Here is a tiny trained network, its code and every weight. The questions are about switching its units off for an input and a class, where a switched-off unit gives its printed mean instead of its output.

import numpy as np


def w(rows, s, z=0):
    codes = np.array(rows[::2]) - 128.0
    scale = np.full(codes.shape[1], s)
    scale[-1] = z or s
    return codes * scale


def f(y):
    return y / 2 * (1 + np.tanh(0.7978845608 * (y + 0.044715 * y**3)))


def log_softmax(a):
    a = a - a.max(-1, keepdims=True)
    return a - np.log(np.exp(a).sum(-1, keepdims=True))


def net(x, mask):
    res = np.array(x, float).reshape(1, 5) / 4 @ E
    y = f(res @ A[0][:, :-1].T + A[0][:, -1])
    res = res + np.where(mask, y, B[0][:, -1]) @ B[0][:, :-1]
    return log_softmax(res[-1] @ U[:, :-1].T + U[:, -1])


A, B = {}, {}
E = w([
[119,145,113,128,128,145,113,115,113,117,151],'x0',
[136,75,193,44,211,124,38,205,105,152,175],'x1',
[173,127,151,83,69,66,76,32,235,67,179],'x2',
[144,99,199,190,1,212,133,234,151,113,225],'x3',
[202,10,69,115,146,213,130,127,103,38,79],'x4',
],0.0059)
A[0] = w([
[233,28,43,98,171,169,142,134,109,32,60,89],'neuron 1',
[118,185,58,223,51,111,226,33,164,80,119,153],'neuron 2',
[54,113,92,198,157,192,173,206,19,197,100,55],'neuron 3',
[150,86,183,197,2,245,130,228,162,91,239,3],'neuron 4',
[44,228,163,130,139,19,131,132,148,253,150,79],'neuron 5',
[207,25,75,120,144,199,131,116,107,53,94,70],'neuron 6',
[188,112,161,87,57,65,41,32,233,27,198,48],'neuron 7',
[160,84,219,22,172,92,19,211,121,139,190,116],'neuron 8',
[133,82,167,20,226,132,15,164,102,159,193,160],'neuron 9',
[115,138,35,40,236,77,105,27,115,131,21,7],'neuron 10',
],0.0048,0.0031)
B[0] = w([
[73,86,173,95,57,168,186,93,155,145,227,219],'neuron 1',
[135,75,28,206,119,163,116,93,106,201,88,242],'neuron 2',
[222,233,118,17,180,141,188,213,98,185,80,208],'neuron 3',
[79,117,87,149,170,2,88,222,12,46,132,253],'neuron 4',
[60,67,183,82,34,186,224,125,149,139,243,202],'neuron 5',
[68,94,180,84,68,177,206,123,136,125,208,195],'neuron 6',
[205,210,71,21,166,142,208,221,49,226,91,238],'neuron 7',
[127,82,26,209,96,172,157,100,112,176,86,237],'neuron 8',
[125,73,50,213,118,160,122,95,127,180,81,241],'neuron 9',
[73,86,95,142,153,32,115,220,33,49,148,215],'neuron 10',
],0.007,0.0052)
U = w([
[74,119,121,142,142,1,106,160,81,60,138,98],'0',
[70,113,170,82,77,184,172,111,154,141,218,91],'1',
[248,185,119,28,150,140,151,154,115,173,77,99],'2',
[133,124,145,141,128,129,119,120,146,124,110,249],'3',
[137,102,81,229,113,167,115,99,137,170,67,80],'4',
[156,160,190,143,148,148,56,83,200,85,85,172],'5',
[167,161,227,119,145,121,49,101,206,43,99,78],'6',
],0.011,0.014)

Each question gives the input, the list of numbers given to net, and the class t.
The units are the neurons (one row each of A and B). Each row of codes is followed by its name. A weight is (code - 128) times the scale printed after its matrix; where a second scale follows, it is the last column's (A, B and U).
mask holds one flag per neuron, in row order. A switched-off neuron (its flag False) gives its mean, the last column of its row in B, instead of its output. The means were averaged over made-up inputs and are rounded, as every weight is.
A unit's drop is (log p(t) with every unit on - log p(t) with that unit switched off) / (log p(t) with every unit on - log p(t) with every unit switched off).
The circuit of an input: a set's keep is (log p(t) with only the set's units on - log p(t) with every unit switched off) / (log p(t) with every unit on - log p(t) with every unit switched off). Starting from all 10 units, units are removed one at a time, each time the one whose removal leaves the highest keep (on an exact tie, the one counted first), for as long as the keep stays at least 0.8.
units of the circuit, in order: the units of the circuit, biggest drop first
unit that matters most: the unit with the biggest drop
k most important neurons: the k neurons with the biggest drops, biggest first
drop when u is switched off: that unit's drop, to one decimal
input [-2,0,0,-7,5], class 0: units of the circuit, in order : [neuron 10]
input [1,7,-4,0,-4], class 4: units of the circuit, in order : [neuron 9; neuron 8]
input [2,6,4,2,1], class 4: units of the circuit, in order : [neuron 8; neuron 9]
input [4,-6,-5,-3,7], class 1: units of the circuit, in order : [neuron 1; neuron 6]
input [-6,0,1,0,-6], class 1: 2 most important neurons : [neuron 5; neuron 4]
input [-3,3,-6,-6,5], class 0: 2 most important neurons : [neuron 10; neuron 7]
input [-5,-5,-4,-8,-6], class 0: 2 most important neurons : [neuron 10; neuron 1]
input [0,2,7,-5,0], class 2: 2 most important neurons : [neuron 7; neuron 4]
input [1,6,1,-1,-7], class 1: 2 most important neurons : [neuron 5; neuron 2]
input [4,6,-8,4,2], class 2: 2 most important neurons : [neuron 3; neuron 2]
input [8,-8,0,-3,-8], class 1: 3 most important neurons : [neuron 5; neuron 9; neuron 8]
input [0,8,7,5,-6], class 4: 2 most important neurons : [neuron 8; neuron 9]
input [-5,7,-6,3,4], class 4: 4 most important neurons : [neuron 9; neuron 8; neuron 7; neuron 5]
input [-6,7,-2,-6,4], class 4: units of the circuit, in order : [neuron 9]
input [0,-1,6,-3,1], class 2: 2 most important neurons : [neuron 7; neuron 4]
input [7,6,7,0,-1], class 2: 2 most important neurons : [neuron 7; neuron 2]
input [1,6,-3,2,-3], class 4: units of the circuit, in order : [neuron 8; neuron 9]
input [-2,-4,5,-2,6], class 1: 2 most important neurons : [neuron 1; neuron 6]
input [-7,-1,7,5,3], class 2: 2 most important neurons : [neuron 7; neuron 10]
input [-1,3,-5,-1,-1], class 2: unit that matters most : neuron 3
input [-3,5,4,4,1], class 4: 4 most important neurons : [neuron 8; neuron 9; neuron 3; neuron 10]
input [6,3,2,-8,0], class 0: drop when neuron 10 is switched off : 1.3
input [7,-2,8,0,-3], class 2: drop when neuron 7 is switched off : 0.8
input [7,8,1,0,-3], class 4: drop when neuron 8 is switched off : 0.2
input [0,-2,0,2,6], class 1: drop when neuron 3 is switched off : 0.0
